Here is a tiny trained network, its code and every weight. The questions are about switching its units off for an input and a class, where a switched-off unit gives its printed mean instead of its output.

import numpy as np


def w(rows, s, z=0):
    codes = np.array(rows[::2]) - 128.0
    scale = np.full(codes.shape[1], s)
    scale[-1] = z or s
    return codes * scale


def norm(h):
    return h / np.sqrt((h * h).mean(-1, keepdims=True) + 1e-5)


def f(y):
    return np.maximum(y, 0)


def log_softmax(a):
    a = a - a.max(-1, keepdims=True)
    return a - np.log(np.exp(a).sum(-1, keepdims=True))


def net(x, mask):
    res = np.array(x, float).reshape(1, 5) / 4 @ E
    u = 0
    for l in range(2):
        y = f(norm(res) @ A[l][:, :-1].T + A[l][:, -1])
        res = res + np.where(mask[u : u + 14], y, B[l][:, -1]) @ B[l][:, :-1]
        u += 14
    return log_softmax(norm(res)[-1] @ U[:, :-1].T + U[:, -1])


A, B = {}, {}
E = w([
[225,71,85,110,80],'x0',
[126,133,124,128,123],'x1',
[130,122,134,117,133],'x2',
[183,197,122,105,254],'x3',
[93,53,15,118,184],'x4',
],0.0068)
A[0] = w([
[158,141,179,126,82,39],'0.n0',
[141,120,91,113,109,4],'0.n1',
[3,93,178,161,102,171],'0.n2',
[110,183,136,119,216,123],'0.n3',
[44,152,120,120,117,87],'0.n4',
[70,81,19,94,171,214],'0.n5',
[193,130,102,121,111,101],'0.n6',
[167,111,116,151,111,105],'0.n7',
[196,37,137,149,71,126],'0.n8',
[156,112,220,122,107,169],'0.n9',
[254,174,73,106,143,16],'0.n10',
[172,209,132,159,121,47],'0.n11',
[193,152,141,139,78,87],'0.n12',
[179,139,111,147,143,91],'0.n13',
],0.011,0.0038)
B[0] = w([
[69,58,79,118,54,165],'0.n0',
[156,131,104,127,114,134],'0.n1',
[181,76,212,181,174,241],'0.n2',
[132,242,71,93,73,224],'0.n3',
[160,58,148,130,139,174],'0.n4',
[181,76,44,234,206,254],'0.n5',
[138,25,205,93,117,162],'0.n6',
[155,176,139,98,115,151],'0.n7',
[194,202,57,63,34,207],'0.n8',
[45,110,97,135,100,198],'0.n9',
[81,17,254,188,205,192],'0.n10',
[140,110,152,45,157,167],'0.n11',
[5,88,104,46,128,169],'0.n12',
[91,122,197,119,146,153],'0.n13',
],0.0067,0.0081)
A[1] = w([
[108,132,149,222,71,119],'1.n0',
[143,146,201,146,107,100],'1.n1',
[79,45,189,180,144,127],'1.n2',
[162,78,163,134,75,163],'1.n3',
[109,82,5,156,128,83],'1.n4',
[131,112,213,62,104,159],'1.n5',
[98,195,32,155,201,117],'1.n6',
[78,34,103,134,119,108],'1.n7',
[189,142,78,126,112,2],'1.n8',
[103,249,125,90,125,51],'1.n9',
[195,61,105,127,172,121],'1.n10',
[77,107,98,56,169,187],'1.n11',
[48,153,148,89,120,106],'1.n12',
[136,76,117,153,120,114],'1.n13',
],0.011,0.0054)
B[1] = w([
[128,109,130,70,198,183],'1.n0',
[103,160,157,32,101,171],'1.n1',
[141,99,184,87,167,254],'1.n2',
[62,154,80,139,188,229],'1.n3',
[149,186,179,47,110,220],'1.n4',
[51,170,89,94,133,235],'1.n5',
[20,97,100,152,69,232],'1.n6',
[197,134,140,141,132,214],'1.n7',
[205,141,86,106,118,142],'1.n8',
[233,178,133,157,148,189],'1.n9',
[142,128,159,171,109,236],'1.n10',
[116,143,148,191,116,192],'1.n11',
[254,138,154,157,154,181],'1.n12',
[139,146,157,140,129,189],'1.n13',
],0.0098,0.0066)
U = w([
[79,106,240,29,156,253],'0',
[187,19,176,207,187,179],'1',
[78,110,107,44,16,137],'2',
[252,80,59,120,67,8],'3',
[162,248,168,125,129,30],'4',
[51,153,56,200,127,86],'5',
],0.017,0.0022)

Each question gives the input, the list of numbers given to net, and the class t.
The units are the neurons (one row each of A and B). Each row of codes is followed by its name. A weight is (code - 128) times the scale printed after its matrix; where a second scale follows, it is the last column's (A, B and U).
mask holds one flag per neuron, layer by layer. A switched-off neuron (its flag False) gives its mean, the last column of its row in B, instead of its output. The means were averaged over made-up inputs and are rounded, as every weight is.
A unit's drop is (log p(t) with every unit on - log p(t) with that unit switched off) / (log p(t) with every unit on - log p(t) with every unit switched off).
The circuit of an input: a set's keep is (log p(t) with only the set's units on - log p(t) with every unit switched off) / (log p(t) with every unit on - log p(t) with every unit switched off). Starting from the 12 units with the biggest drops (on a tie, the unit counted first), units are removed one at a time, each time the one whose removal leaves the highest keep (on an exact tie, the one counted first), for as long as the keep stays at least 0.8.
circuit, biggest first: the units of the circuit, biggest drop first
most important unit: the unit with the biggest drop
k most important neurons: the k neurons with the biggest drops, biggest first
top k neurons in layer l: the k neurons of layer l with the biggest drops, biggest first
drop of u: that unit's drop, to one decimal
input [-6,-2,-6,3,5], class 5: circuit, biggest first : (1.n6)
input [-7,4,5,2,2], class 5: circuit, biggest first : (0.n3; 1.n6)
input [0,6,-4,-7,8], class 1: 4 most important neurons : (0.n3; 0.n2; 0.n5; 1.n10)
input [3,-3,4,6,-2], class 0: circuit, biggest first : (0.n10; 0.n5)
input [-5,-3,6,1,-5], class 4: 2 most important neurons : (0.n10; 0.n3)
input [3,-2,-7,-7,8], class 3: 3 most important neurons : (0.n8; 1.n4; 0.n10)
input [0,-3,-1,1,3], class 5: 3 most important neurons : (0.n2; 1.n6; 0.n10)
input [7,-3,7,0,-1], class 2: 2 most important neurons : (0.n8; 0.n2)
input [-7,-8,-4,-1,1], class 1: top 2 neurons in layer 1 : (1.n4; 1.n5)
input [2,6,7,0,8], class 3: 2 most important neurons : (0.n10; 0.n2)
input [1,1,0,-6,3], class 3: 3 most important neurons : (0.n8; 0.n10; 1.n4)
input [6,2,-8,2,-8], class 0: 2 most important neurons : (0.n10; 0.n3)
input [8,2,1,0,-7], class 2: top 2 neurons in layer 0 : (0.n8; 0.n2)
input [3,5,3,3,-3], class 0: most important unit : 0.n5
input [-6,-3,4,4,-1], class 4: 2 most important neurons : (0.n5; 1.n9)
input [8,-3,3,4,-2], class 0: drop of 0.n10 : 0.4
input [7,-6,-3,-1,-4], class 2: drop of 0.n8 : 0.6
input [8,6,6,7,-1], class 0: drop of 0.n5 : 0.3
input [8,5,-3,8,-2], class 0: drop of 0.n5 : 0.2
input [-3,-3,1,3,3], class 5: most important unit : 1.n6
